After every row comes one of two labels: whether the row has a hidden trait. Each part has its own trait and labels.
[ 24  71  13  10  10  11   6  11  11  18  12  11  22  12  10  26   8  23
  25  12   7   3   0   3  -1   4  10   0   0   4  -8 -10 -18 -11 -23  -9
 -36 -22 -25 -22 -12 -15 -17 -11 -39 -28 -32 -27 -62 -12 -27 -20 -16  -6
 -17  -2  -4   5  -4   8  14  -7 -52 -16 -21   9  22  43   8  13  15   9
  26  25  14  30  30  20  12  26   9  25  17  30  17  10  11   1  12  15]	(18)
[ 25  76   5   6  12  17   8  11  10  16  11   8  25  16  10  28   7   3
  -2 -11   6   6 -11   2  -4   6   8 -13 -39 -19 -13 -11 -15 -10 -22  -8
 -45 -21 -26 -19 -10  -9 -25 -29 -42 -29 -33 -29  19   2 -17 -22 -14   2
 -18  -3  -3  -1  -4   6  14   0  23  18  78  25  23  35   8  13  18   9
  32  33  14  29  31  22  18  24   9  26  13  -4  -5   7   8   2  14  18]	(23)
[ 15  29  24   8   6   4  -3  11  24  25  22  27   7   8   9  12  10   1
  16   7  -6  -8  41   4  16   6   5   2  14  -3  -3  -6 -30 -13  -9  -7
 -14 -29 -25 -37 -28 -29 -18 -24 -28 -13 -29 -39 -36 -13 -59  -7 -16 -30
 -24  -9 -11  20  -3  26   4   1  -4  12  37   6  16  32   5  17   8  -1
  18  14  20  34  33  17  12  21  14  15  19  14  10  11  15   2   6   3]	(23)
[ 24  78   4  10  23  53  29  10  11   8   6   4  24  13  13  28   8   2
   5   1  11   6 -11   2  -5 -16   0   1  -5   4 -12 -10 -13  -9 -30  -9
 -47 -22 -26 -21  -8 -13 -26 -27 -40 -32 -33 -24 -43 -12 -42 -21 -15   2
  -8   0  -3   0  -4   7  14   2   5   6  30  10  25  34   9  28  45  56
  30  30  15  29  29  21  20  25   7  25  15  13  12  10   7   1  14  13]	(18)
[ 25  79   0   8  10  14   6   8   7  15  10   3  30  38  22  34   8  -2
   5  -1  14   3  -5   7 -11  -3  14  -2 -10   3 -15 -12 -21  -5 -27  -5
 -44  -8  -1   9   0 -13 -31 -34 -40 -36 -34 -27 -44 -12 -10 -24 -18   7
 -24  -5  -1 -35 -38 -31  23   0   0   7  33   9  21  52   9  15  19   9
  24  34  16  38  27  24  29  40   7  29   9   2  10  11  13   0  15  20]	(18)
[ 20  48  15  13  14  16   6  15  18  23  11  18  14  15   7  40  15  18
   7   3   3   3  12   3  15  14   9   6   4   3  -9  -8 -20 -15 -20 -12
 -39 -26 -28 -29 -12  -9 -17 -23 -37 -29 -30 -27 -46 -12 -36 -14 -14  -9
 -10   0  -7   7   0  -8 -42 -20 -10   6  26  10  24  25   5  12  14   8
  30  24  10  22  30  25  15  24  20  30  19  18  10  10   8   3  10  13]	(23)
[ 18  35  22  10   6   6   0  13  23  20  13  30  20  11  10  15   9   1
  14   3   3  14  34   4  13   7   6   2  11   6  -2  -7 -35 -16 -22  -5
   8 -11 -27 -27 -24 -32 -26 -24 -32 -17 -30 -36 -41 -13 -56 -12 -15 -19
 -10  -6 -21 -23  -7  14   5   5  -6  11  34   8  14  32   4  17   9   2
  26  11  11  28  49  60  12  28  14   9  18  12  11  11  18   2  11   7]	(18)
[ 26  92  12   8  10  13   0  11  12  17  11  12  22  14   9  20   8   1
   8   1   8 -24 -16   3  -2   3  11   0   0 -15 -33 -13 -17 -10 -21 -10
 -35 -20 -26 -21 -11 -13 -25 -27 -39 -30 -32 -29 -43 -13  10   4 -12  -1
 -17  -3  -4   5  -5  11  12   1   2   6  34  30  47  55   8  16  15   7
  24  26  15  30  28  20  18  27  10  28  15  12  11   7   0  -3  12  15]	(18)
[ 20  49  13   8   5  10  12  21  25  17  12  14  11  12  10  22   9   2
  11   1   3  -1  15   3   5   3   6 -17  -8   6  -4  -8 -16 -12 -22 -10
 -42 -31 -24 -24 -14 -21 -23 -27 -33 -23 -30 -32 -39 -13 -38 -17 -23 -10
 -14  -1  -2  14  -5  13  12   2  -1  10  34   2  16  42   7  16  12  35
  73  27  13  30  30  15  14  27  11  22  16  10  11  10  12   1  10  10]	(23)
[ 24  64  22  24  21  11   4   8  15  19  11  21  20  12  11  24   8   0
  10   1   6   1   5  -5 -20   3   9   1   1   6  -8 -11 -38 -17 -24  -9
 -33 -23 -26 -22 -13 -18 -22 -28 -33 -26 -31 -34 -53 -13 -31 -18  -1  -3
 -16  -1  -5   7  -4  12  13   2   2   7  31   8  19  64  26  36  15   6
  27  23  12  31  24  18  16  25  11  24  16  11  12  11  13   1  -4  -3]	(18)

Part 2:
[  0 -13 -40  14 -14 -57 -17 -19   1   7  88 -36   5  10  12  15 -28  -6
 -16  -2  83  -8  13 -24 -32  26   9  -8 -12 -20 -19  71   4  19  -3  25
  96 -42  -5 -92  21  -6  -2 -49  38  -9  10  25  -3 -74  15  -2   2  20
  -4  -2  30   5   7  -1  -4   4  25   9]	z61
[  4  -9 -27  12   0 -62 -29 -14  10  15  65 -32   3  15  19   0 -23   2
  -7   1  62   0  32 -20 -23  27   7 -11 -13 -16 -22  98  -4  26   7  25
  70 -16  -3 -88   7 -17  -3 -53  50  -8  12   2   3 -60   4   9   6  45
  -4   8  18   6  18  11  -6   9   2   9]	z61
[  6  -6  14   7  14 -33 -10  14 -13   2 -28 -47 -11  21  -6  20   4   0
  -4  -3  -7  50 -46  -8 -30  17   9 -25  23 -22   6 -17  19 -74  11 -14
  88  57   0 -11   2  -7  11  10  12 -13 -32  72  40 -18  -5 -54  -9 -77
   1 -70   2  -5  22  11  -5   2 -14  22]	z209
[ 16   3  49 -11  10  56  31  13 -11  -8 -37   9  -8 -19 -18  -8  61 -13
  14   3 -60 -10 -24  20  21 -23  21  -3  16  21   4 -36  16 -16   9 -26
 -80  48  -2 101 -15   3  10  42 -63  19 -26  -6  14  47 -36 -54  -4 -36
   2   5 -14 -15 -24  -8   5 -12 -10   8]	z209
[ 11   5  -6  -6 -10  22   4 -15   8   4  60  18   4 -37  11   9  15 -31
 -11   0  25 -42  62  -3  20 -11  13  55 -18  26  -9  79   2  68   1   8
 -72 -48  -8 -14   2  10  -2 -23  -9  13  32 -61 -34  -6 -31  51  15  61
  -1  70  -9  -7 -29 -12   7   5  18 -13]	z61
[  3   5  35 -10   8  55  15  11  -3  -6 -41   9  -8 -20 -24   7  65 -22
   8   0 -50 -15 -15  17  12 -19  31   3  14  28  10 -43  19 -17  19 -29
 -86  32  -5  87  -9  -1  11  26 -55  10 -27 -11  12  49 -58 -22 -11 -54
   5 -35 -14 -12 -28  -7  11 -12 -20  19]	z209
[  3  -2  25   2  32 -50 -42  27  -4   2 -14 -59 -17  24   3  -2 -10 -16
   5  -5 -62  56 -38  -3 -10  15  18 -55  16 -22  -4  31  21 -63  25  -3
 106  68   3 -93 -18 -24  20  13  10  -5 -26  53  63  -7   2 -62   3 -54
   7 -47  -7   3  24  14   1 -17 -71  29]	z209
[  2 -11 -42  12  -7 -51 -13 -22  -1   5  76 -21   4   6   6  11 -53  13
 -13   5  65   6  12 -21 -28  21   7 -13  -8 -21 -17  70  -4  20  -7  31
  92 -43  -5 -82  15 -11  -6 -49  45 -14  15  10  -8 -69  12  16   4  45
  -3   3  22   1  19   2  -5  12  12   9]	z61
[  7  -7  18   5  22 -42 -22  32  -6   4  -1 -49 -13  24  -5  12  -4 -16
  -7   1 -26  50 -73 -10 -21  24  24 -58  14  -6   3  20  11 -60  25  -4
  56  60   0 -51  -9 -14  16   8  15 -10 -36  52  50  -9  -3 -61  -2 -59
   9 -51  -4  -9  21  11  -5 -10 -63  26]	z209
[  2  -5   5   4  19 -38 -20  21  -2   4 -32 -53  -7  22  -4   5  -8  15
  -4  -3 -37  55 -56   1 -27  15  -5 -41  12 -22   9 -30  10 -81  12  -4
  97  61   2 -34  -4 -17   9  17   5 -13 -32  61  49   3  24 -60  -5 -81
   2 -50  -1   1  30  16  -6  -6 -42  23]	z209
[ 10   0  -2  -2 -17  43  10 -21   3 -11  33  42   6 -33  -1   6  21 -15
   2   2  36 -58  55   5  18 -13  18  60 -11  28 -18  78  16  74  -2   8
 -79 -46  -7  36   1  14  -6 -20  -8   9  29 -57 -49 -12 -28  34   4  60
  -7  66   2  -9 -35 -16   9   4  39  -1]	z61
[  8  -7 -32  11 -13 -45 -22 -22   2   8  70 -21   5  -3  20   6 -46   6
 -22   3  69   4  21 -24 -26  23 -24 -19 -11 -20 -14  74  -2  20  -4  30
  98 -26  -2 -77  30  -1  -6 -60  49 -17  14  21   0 -66  30   8   3  23
  -3  11  23   0  14   6 -11  16  15   6]	z61
[  2 -12   0   6  12 -23 -10  13 -17  -3 -25 -50  -7  15 -14  11  -3   3
  -6  -1   1  45 -53 -12 -44  14  16 -34  18 -18  13 -52   1 -79  -3  -2
  81  52   2  -1   6  -3   6   6   2 -12 -35  74  42  -7  11 -55 -18 -82
   4 -67  14   1  21   8  -5  -1  -8  33]	z209
[  7 -16 -45  15 -11 -43  -6 -24  -5   3  58 -23   5   0   1  19 -46   8
 -25   7  82  -7  28 -24 -34  26 -16  11  -7 -19 -18  63   0  20 -15  29
  90 -26  -2 -74  17  -5  -7 -63  29 -23  10  21 -11 -69  13   3 -10  32
  -4  -9  30  -1  10   4  -2  13  36  11]	z61
[ 15   4  -6  -2 -11  38  19 -20   6   3  46  44  10 -24   2  -5  12 -20
  -2   3  14 -43  46   8  34 -17   4  53 -19  28 -17  73   1  70   2  10
 -74 -36  -5  -8  11  12 -10 -17 -16  16  30 -59 -34 -15 -18  42   8  63
  -5  66  -6  -2 -28 -11   4   1   7  -6]	z61
[  7   7  40  -9   9  55  23  13  -7 -10 -26  15  -8 -26 -17   6  60  -7
  22   0 -51 -13 -23  16   8 -17  28  10  15  27  14 -29  28  -9  14 -28
 -98  41  -7  95   0  -1  10  49 -53  17 -32 -10   4  35 -42 -18  -5 -54
   3 -25 -16 -15 -22  -9   8 -19 -15  30]	z209
[ -1 -10 -37  10  -9 -57 -22 -13  -3   4  79 -24   3   9  20  12 -49  -4
 -25   1  58  -1  33 -22 -27  23   8  -5 -11 -17 -21  81  -7  12  -1  25
 106 -27  -1 -82  13 -19  -3 -45  49 -12  22  17 -12 -65  22   4  -1  29
  -4   6  21   6  19   4  -2  11  10  -4]	z61
[  -2    0   25    3  -10   69   54    9  -10  -11  -62   35   -1  -19
  -33    5   62   15   14   -1  -22  -24  -26   14   -7  -23  -10   23
   13   26   34 -114   -1  -26  -13  -26 -116   23    0  127    5   22
   -7   42  -44    4  -29    8  -13   51  -28    1  -22  -40   -6  -16
   -7   -4  -24   -9   11    2   41   -1]	z209
